Each row has a name. After each piece below comes the name of the row it's from, unless a question asks for something else. Each question is about the rows just above it.

J233: [140  97 152 134 170 151 106 145 122]
J959: [148 155  86 128 160 140  97 155 139]
J791: [162 128 116 102 170 151 106 145 122]
J522: [ 78 139 121 100  50  87 130 120 107]
J912: [182 123 134 154 206 186 117 130 131]
Shift each entry of [148] by -1 times 1: : [147]
Shift each entry of [ 78 139] by +1 times 1: : [ 79 140]
find: [123 134] : J912
Where do [140  97 155] appear? : J959
[145 106 151 170 134 152  97 140] is which row, read backwards? : J233
Where do [162 128 116 102 170 151 106 145 122] appear? : J791

J11: [128 109 169 117 110 103  95 104 160 144]
J32: [188 108  95 148 164 110 137 179  86 107]
J97: [ 91 108 126  94 124 138 162  94 130 118]
J822: [141  72 199  87 128  67  95 110 167 170]
J253: [ 91 108 126  94 138 162 124 183 110  70]
[144 160 104] is which row, read backwards? : J11
[162 138 124  94] is which row, read backwards? : J97
Shift each entry of [ 87 128] by -1 times 1: : [ 86 127]
Which row holds this, read backwards? [ 67 128] : J822

J635: [153 160 148 108 172 155 136 118 129  98  97 126 142 123  92 171 107 115
  73 160 107 105 128 148  97 147  91 123  99 132 134 141 121 108 127 174
 100 108 159 127 121 128 126 130 109 117 137  86]
J451: [ 86 159 125 125 152 140 122 155 159 147 123 184 106 128 125 113 158 113
 168 128 103 152 139 126 125 132 127 108 155 129 144 151 122 146 130 131
 163 131  73 137 137 126  87 132 110 102 128 135]
J578: [ 85 110 151 164 110 131 129 114 121 161 154  99 168 133 124 128 169 131
 164 127 130 124 177 131 135 110 133  89 157 133 133 107 132 124  83 129
 120 117  73 108 135 128 122 179  86 118 129 129]
J706: [ 76 168 121 116 157 139 118 146 142 123 157 182 108 126 141  99 160 111
 143 129 116 124 140 129 136 137 127 102 152 127 149 139 119 139 132 133
 170 118  54 142 135 129  90 127 118 101 120 139]
J880: [154 154 151 104 165 148 133 119 129  90 100 129 144 128  90 170 132 113
  97 158 117 118 141 141 103 150  98 120 118 132 132 131 120 108 128 158
  79 119 171 133 127 128 148 135 113 114 134  89]
J495: [133 163 107 180 143 104  91 112 103 112 132 148 121 126 114 168 118 116
 135 123 139 131 151  95 117 143 121 134 124 174 140 118 120  90 117 141
 152 123 119 144 109 145 127 136 143 100 146 143]
J653: [ 88 175 129 118 155 148 123 159 147 122 155 173 104 137 116 106 154 114
 150 131 115 125 156 125 121 136 136 116 139 132 163 158 121 155 124 103
 157 123  74 162 144 129  99 134 106  92 127 137]
J371: [ 96 117 138 163 123 128 130 121 128 169 159  65 165 133 119 119 155 139
 165 131 136 122 177 132 147 106 144 102  99 174 141 132 121 100 108 127
 134 108  78 120 135 129 124 164 100 114 121 135]
J585: [162 153 152 103 175 153 139 128 128 100 103 128 141 135 100 166 119 113
  87 148 106 120 139 144 102 156  92 115 116 134 129 129 123 113 127 163
  70 122 182 129 124 128 145 133 109 128 135  97]
Shift each entry of [144] by +1 times 1: : [145]
Shift each entry of [120 118 132] by +1 times 1: : [121 119 133]
The row with [123 159 147 122 155] is : J653
Shift each entry of [98] by -1 times 1: : [97]
Move every entry of [132 127] by +1 step of 1. : [133 128]
[108 100 174 127 108 121 141 134 132  99] is which row, read backwards? : J635
Which row holds this, read backwards? [148 132 112 103 112  91] : J495

J598: [133 117 152 113]
J674: [ 62  97 150 114]
J272: [ 81  66 182 130]
J626: [133 117 139 134]
J271: [161  95 144  81]
J904: [133 117 139 122]
J753: [ 96 147 119 187]
J845: [ 94  97 150 114]
J755: [115 126 107 148]
[97 62] is which row, read backwards? : J674
The row with [133 117 139 134] is : J626
[126 107] is in which row? : J755
[117 152] with +1 step of 1 on every entry: : [118 153]

J954: [105  89 136 177]
J137: [ 89 105 141 196]
J390: [105  89 141 196]
[ 89 105] is in which row? : J137
Which row holds [105  89 141 196]? : J390
[141 105] is which row, read backwards? : J137
Which row holds this, read backwards? [177 136  89] : J954
find: [105 141] : J137

J347: [ 98 117  80 144]
J837: [141 113  83 143]
J369: [127 130 116 128]
J465: [207 144 134 151]
J896: [107 154  97  86]
J778: [104 165 112  97]
J981: [ 93 135 134 117]
J853: [112 134 110 106]
J919: [ 93 135 134  98]
J8: [ 95 120 108 139]
J707: [ 96 119 129 106]
J349: [102 121 110 129]
Which row holds [134 144] read backwards? : J465
find: [ 93 135 134  98] : J919
[129 119] is which row, read backwards? : J707
Shift each entry of [120] by +1 times 1: : [121]

